Each row comes from the steps of one walk. Every step used is in the known rows, and no mark comes twice. Write the walk behind each row, first mark first.
In the rows, 128 means zero.
Known rows:
dazu, kolim, poseva: [113 109 142 103 146  81 158 188  75 115 146 121  88 135 161 139  77 128
 135 125 115 135 130 121  94 133 137 131 126 156 145 114 111 156 114 172
 123 100]
barif, poseva, mogud, gibi, defi, ligo: [115 114 101  96 104  95 107 186  88 121 117 123 126  83 183 171  93 112
 121 108  88 115 182 113 117 150 155 138  95 125 154  87  85 195  74 174
  92  88]
poseva, mogud, gibi, defi, ligo, mifom: [116  83 109  92 122  94 129 189 112 158 100 106 120  82 183 194  78  82
 101 129  63 102 186 101 116 151 132 139 107 123 132  93  93 197  75 189
  91  63]
dazu, kolim, poseva, mogud, gibi: [109 102 113  93 136  80 115 183  63 112 107 114  97 127 184 143  90 132
 121 120  94 112 139 105  87 144 152 131 129 126 148 112 115 170  95 168
 117  98]
mogud, gibi, defi: [138 115 122 101 121 105 127 189  95 144 115 132 102  90 165 171 103 116
 129 109 104 119 162 105 116 146 138 138 116 147 127 101  91 160 105 166
  98  77]
mifom, sotup, zodifev, dazu, kolim: [131 110 147  94 147  83 128 203  83 121 121 107  78 138 155 141 101 102
 131 115 108 158 109 105  87 129 114 148 145 147 164 121 134 147 101 173
 113 106]
defi, ligo, gibi: [137 109 123  83 128  97 143 208 102 131 136 136 119 105 169 188  78  94
 115 119  70 138 187  85 110 140 128 141 108 142 135  89 131 175  79 166
 112  71]
kolim, poseva: [132 125 137 110 137  96 164 184  88 130 152 122  90 116 161 152  92 129
 137 107 110 138 138 109 109 160 128 129 110 154 136 118 108 153 100 165
 128 119]
vala, dazu, zodifev, mifom: [139  72 140 114 156 108 146 209 108 156 130 118  67 122 148 132  82  98
  94  94 108 136 132  66 116 130 149 154 122 131 130 104 141 151  78 183
  96  81]
barif, mogud, gibi, kolim, dazu, vala: [ 95 140 142 116 140  92  93 167  98 134 147 149  78 100 177 150 156 138
 114 124  81 113 156  96 108 140 133 119 117 143 126  84 129 177  84 146
  89 117]
mogud, gibi, kolim, dazu, zodifev, mifom: [116  93 152 104 144  89 118 196 100 155 128 111  80 102 163 125 139 124
  98  95  87 101 132  63 105 146 129 153 108 134 129 102 143 164  85 186
  77  68]
vala, zodifev, dazu, kolim, poseva, barif, mogud: [ 98 131 154  93 156  68 129 170  81  79 152 133  49 141 181 122  92 116
 150  98 102 162 113 119 131 140 137 128 125 126 166 123 122 157  67 160
  73 130]
mifom, sotup, zodifev: [161 114 131  94 126  87 141 210  92 130 132  94  96 119 145 157 114 105
 134 104  93 155 128  97  93 160 103 148 124 162 151 114 136 155 112 172
 123 101]
mifom, sotup: [150 119 136 111 128 105 148 198  90 135 131 107  93 123 131 164 102 115
 134 113  96 140 139 101 102 148 117 141 131 165 142 116 116 156 102 173
 141 104]
vala, mifom, sotup, zodifev, mogud, gibi: [154  81 109 102 137  98 131 217  77 136 131  62  88 100 165 129 107  81
 119  93  63 144 112  72  97 179 108 145 131 138 149 117 149 176 100 175
 108  87]
dazu, zodifev, mogud, poseva: [119  65 148 118 114  72 156 206  81 106 145  82  71 125 167 129  89 109
 128 112 103 132 118  92 105 157 138 140  99 152 155 109 130 162  84 157
 126 111]
gibi, kolim, dazu, vala: [101 142 172 119 154 100 133 183 103 150 133 134  82 108 153 146 136 141
 121 122  97 110 140 114 108 135 124 127 113 154 118  90 121 165 100 157
 113 109]
zodifev, dazu, vala: [124 163 163 117 152 114 129 181 109 128 120 140  75 121 158 157  93 120
 127 120 103 128 134 101 113 140 137 132 127 138 119  96 119 132  74 149
 123 126]
barif, poseva, mogud: [119 111 118 114 132  91 131 195  89 102 133 117 112 124 160 142 108 154
 137  95  95 112 148 111 103 148 130 135 112 129 145  95 106 169  77 176
 120 142]
zodifev, dazu: [127 128 151 112 153 106 138 183 103 129 130 139  84 127 164 155  97 125
 136 102 112 135 129  95 112 140 120 136 130 128 131 111 116 142  77 164
 120 127]
kolim, dazu: [123  95 154 116 151 111 143 176  92 143 140 130  91 118 153 151 113 133
 137  99 110 103 139  96 116 149 107 133 127 139 137 106 118 165  93 162
 126 114]
ligo, barif, mogud, gibi, defi: [132 126  99  91 121  87 126 170 111 125 148 153  80  88 167 173 109 127
 126 114  84 139 193  99 128 156 124 158 113 151 127  98 104 179  95 163
  73  98]
vala, mifom, sotup, zodifev: [160  88 121 100 149 104 169 211  92 137 133  90  90 115 140 148 105  91
 127 104  78 147 127  91  99 169  99 150 135 161 148 119 145 161 114 186
 123  86]
vala, zodifev, mogud, gibi, barif: [139 129 123  91 118  74 109 214  86 100 134  87  79  98 178 169  86 113
 134  78  72 139 126  65 129 168 134 145 104 138 132 102 134 173  92 154
 115  99]
zodifev, mifom, sotup: [159 149 148 116 141 106 159 210 107 153 134  90  84 125 123 157  94 114
 122 113  80 136 132  81  97 143 115 155 129 159 129 117 122 153  92 194
 118  82]
dazu, zodifev, mogud: [124  63 146 115 148  80 129 214  79 114 141  86  85 119 164 124  91 113
 133  98 101 131 126  88 105 152 121 139 106 127 147  94 133 157  81 168
 120 109]
ligo, mifom: [134  87 136 103 143  97 164 196 118 143 140 115 102 116 152 157  85 109
 115 118  82 119 147  91 109 144 109 136 123 146 117 106 116 160  96 189
 113 103]
mifom, sotup, zodifev, dazu, kolim, poseva: [122 118 147  98 142  82 149 190  69 126 139 102  73 137 164 135  97 100
 131 112 113 167 104 119  95 151 121 142 133 153 174 138 122 148 100 169
 116 118]
sotup, zodifev: [149 110 132  90 142  78 136 211 103 122 135 114  97 117 165 149 107 117
 138 101 100 146 128  93  93 150 104 144 117 143 138 100 139 151 111 167
 106 102]
vala, sotup, zodifev, mogud, gibi: [145 103 108 100 119  86  80 214 100 121 142  82  96  98 169 132 112 106
 130  89  73 166 120  77  97 179 111 131 128 134 144 101 140 161 109 157
 107  89]
zodifev, mifom: [147 147 149 109 157  98 157 210 118 147 137 109  86 124 144 148  89 126
 124 111  86 127 135  78 100 134 117 149 124 141 114 103 125 149  88 191
 102  84]
poseva, barif, mogud: [133 114 145  95 153  86 124 184 117  93 152 139  78 125 166 153 109 137
 155 112  83 138 150 100 117 138 113 130 125 140 138  98 133 165  89 168
  80 117]
ligo, defi: [134 116 133 112 135  98 142 179 104 143 122 115  83 109 162 173  91 117
 127 109 111 147 160 101 105 143 115 133 117 146 127 111  91 165 103 166
 121  82]
ligo, defi, gibi, kolim: [112 121 108 115 130  86 122 167 105 163 125 113  96  99 176 182 130 112
 109 102 110 154 164 117 105 129 122 138 105 154 127 102 102 189 105 168
 105  62]
ligo, barif, mogud, gibi: [143 124  95  82 121  85 113 168 111 104 156 152  81 109 170 159 109 133
 124 112  72 139 174  74 114 156 122 155 117 145 125  98 136 173  93 157
  86 111]
vala, sotup, zodifev, mogud: [139 103 128 112 138  82 110 220 105 124 154  75  89 111 153 133 107 110
 142  94  84 173 116  96  96 171  92 136 128 138 146 101 136 160 109 162
 119 105]
poseva, barif, mogud, gibi, defi, ligo, mifom: [122  89 126  76 123  90 119 176 135 127 143 131  99  79 187 185  86  78
 117 134  56 128 186 101 134 147 129 129 106 142 136  92 106 198  80 186
  41  64]
ligo, mifom, sotup, zodifev, dazu: [143  97 139  97 134  96 154 199 112 151 133  95  85 117 157 156 106  82
 112 104  83 149 117  90 108 163  93 145 130 147 146 128 127 151  84 186
 106 121]

Which walk is each row?
[129 136 140  73 123  82 127 185 103 112 131 132  88 100 182 137 125 141
 130 102  84 141 127 109 110 154 149 125 103 155 125 123 122 166 117 175
  66  97]
mogud, gibi, kolim, poseva, barif
[123 123 134 109 117  77 159 178 113  87 169 137  64 127 177 204  96 133
 140 130  90 139 161  93 114 151 130 137 109 184 139 106 128 170  97 151
 123 123]
gibi, barif, mogud, poseva
[156 106 149 112 138  97 155 217  97 142 128  82  79 124 123 144  94  99
 116 107  83 134 135  73 101 153 125 163 118 161 144 114 135 145  88 197
 118  73]
dazu, zodifev, mifom, sotup
[143 131 109  70 105  96 132 177 116 136 126 142 105  75 167 187  74  97
 115 122  77 138 192  99 127 155 136 165  97 155 125  96 106 188 103 168
  81  56]
mogud, gibi, defi, ligo, barif
[132  94 138 106 118 106 176 195 113 170 136  95 109  89 140 193  69  61
 107 139  77 137 175 121 120 146 118 144 111 170 145 110  88 189  95 196
 111  64]
gibi, defi, ligo, mifom, sotup
[159 140 131 104 145  92 130 222 134 143 146  93  85 118 134 142 102 111
 127 100  74 168 127  78  94 164  98 150 132 154 127 103 143 143 108 186
 103  69]
vala, sotup, zodifev, mifom
[108 123 102  98 114  78 103 198  86 106 123 124 117 106 177 134 140 160
 116  93  83 116 144 105  91 139 146 133 105 129 136  95 111 183  88 177
  94 123]
barif, poseva, mogud, gibi, kolim
[131 115 128  91 132  91 105 178 112 112 133 145  83  92 180 164 118 124
 143 112  84 128 171 107 129 149 131 130 118 141 137  99 105 170  92 167
  53  91]
poseva, barif, mogud, gibi, defi
[127  92 109 104 105  99 133 180 105 155 151 109 103  82 166 198  91  56
 103 139  63 140 191 101 122 154 128 136 111 158 153 104  96 201  79 185
  87  70]
barif, mogud, gibi, defi, ligo, mifom, sotup
[118  98 138 103 123  80 101 206  71 151 139  72  86  94 179 128 163 115
 114  86  85 138 103  89  96 165  98 139 115 135 158 118 140 194 103 165
  94 108]
mifom, sotup, zodifev, mogud, gibi, kolim, dazu
[157 201 151 114 131  99 152 219 101 144 118  80  69 119 112 148  89  92
 115 110  67 146 125  86 117 155 135 151 119 166 120 104 126 142  81 177
 120  77]
dazu, vala, zodifev, mifom, sotup
[124 138 153 123 175 128 157 182 111 137 121 136  70 119 153 147  84 106
 120 120  86 121 135  95 118 152 133 134 140 137 113 101 127 139  74 163
 124 113]
zodifev, dazu, vala, mifom
[127 110  98 100 112  93  99 190  84 101 121 123 119 110 174 142 115 146
 127  91  86 105 150  92 102 157 144 132 113 123 142  96 109 171  76 168
 109 126]
barif, poseva, mogud, gibi
[122 111 110 107 131  96 115 190  89 143  89 120 104  93 175 173 108 127
 124 107  95 103 169 105 110 151 135 138 121 124 135 100  93 173  87 168
 106  88]
poseva, mogud, gibi, defi
[143 116 154  87 111  90 159 186 119  95 128 126  78 126 160 155  92 130
 142 118  91 127 127 105 116 148 138 133 112 171 131 116 127 157 103 166
  99  98]
mogud, poseva, barif
[121 119 122 104 133  87 134 199 103  87 136 118 101 117 168 179  99 160
 138  97  82 111 161 102 113 157 132 141 107 146 138  98 112 173  90 175
 126 141]
gibi, barif, poseva, mogud
[135 142 151 128 162 137 160 181  98 145 119 118  67 121 136 154  91  91
 115 122  80 129 131  98 118 159 133 138 144 156 125 115 123 141  74 168
 139 111]
zodifev, dazu, vala, mifom, sotup
[121 112 128 103 122  94 111 200  90 144 131  99 104  78 184 168  77  87
 126 116  90 136 157 101 116 144 138 138  98 124 141  91  96 192  85 163
  95  69]
zodifev, mogud, gibi, defi, ligo
[115 123 112  95 136  78 105 197  91 128  99 123 103 109 178 154 134 146
 117 107  81 118 146  95  86 133 133 139 120 123 122 101 127 176  95 172
 103  97]
poseva, mogud, gibi, kolim
[130  43 132 111 141 107 136 197  90 134 128 133  78 120 159 141  88 101
 106  94 122 139 141  86 119 136 151 141 123 134 144 105 136 155  88 160
 118 104]
vala, dazu, zodifev
[109  79 120  85 139  94 101 163  85 103 147 154  61 126 196 132  94 116
 115 114 102 148 135 102 120 128 171 115 135 134 153 119 129 179  94 157
  61 103]
vala, dazu, kolim, poseva, barif, mogud, gibi
[128 108 126 102 136 102 161 208  97 154 123 139 104  92 158 183 101 112
 119 109  92 126 193 110 122 143 122 143 113 151 131  99  90 163  91 171
  99  79]
ligo, gibi, defi
[131 123 154  95 109  69 149 206  96  87 133  80  62 121 166 124  87 113
 147  92  81 148  99 103 129 159 133 134  99 147 143 117 127 169  84 157
  93 106]
vala, zodifev, mogud, poseva, barif
[144 163 153 106 139 102 125 198 100 133 117 110  75 118 150 156 111  97
 124 115  92 156 118 101 103 162 121 141 129 155 144 111 133 135  86 153
 121 120]
mifom, sotup, zodifev, dazu, vala
[ 91 111 123 138 159 121 137 148 104 186 122 116  76  84 171 171 134 100
  92 108  93 113 166 116 124 155 120 129 117 150 120  96 112 199  91 160
 107  55]
ligo, defi, gibi, kolim, dazu, vala, mifom
[130 127 115  97 106  75 166 165 116  96 170 144  62 127 159 164  97 133
 129 130  86 148 165  99 115 152 122 155 108 173 134 111 127 175  92 154
 104 127]
ligo, barif, mogud, poseva
[ 98 128 115  97 135  75 108 176  53 108  99 116  77 132 189 132  91 113
 121  89 101 130 112 101 112 154 155 136 130 105 159 124 113 158  63 158
 112 117]
vala, zodifev, dazu, kolim, poseva, mogud, gibi
[138 103 149 116 158 124 158 192  89 155 130  95  75 105 138 144 116  91
 116 113  74 116 131  96 114 183 102 138 137 162 144 109 144 163 100 166
 126  95]
kolim, dazu, vala, mifom, sotup, zodifev
[148  80 114  81 104  80 116 216  98 143 144  54 110  89 182 157  86  52
 102 114  48 151 130  72  96 171 109 140 106 137 155 106 142 196  88 182
  94  74]
defi, ligo, mifom, sotup, zodifev, mogud, gibi
[154 175 143 109 147  97 122 220 140 142 135  94  79 112 127 145  97 106
 118 118  65 162 133  83  96 166 115 142 129 163 116  89 143 133 107 172
 105  68]
dazu, vala, sotup, zodifev, mifom
[147 117 110  86  96  79 105 221  83  92 158  72  97  93 177 158 115 119
 128  82  68 151 124  79 108 183 128 142 101 163 161 110 132 182 106 168
 103 125]
mifom, sotup, zodifev, mogud, gibi, barif, poseva
[113 140 180 109 116  89 137 186  92 104 127  86  49 112 164 122  99 114
 139 100  79 116 101 108 144 174 136 123 101 150 142 107 129 173  72 138
  99 117]
kolim, dazu, vala, zodifev, mogud, poseva, barif
[134 114 110 103 129  90 104 179  95 111 149 141  92 114 177 160 115 125
 131 111  90 133 158  79 103 144 128 128 125 135 135  93 127 163  86 156
 101 111]
barif, mogud, gibi
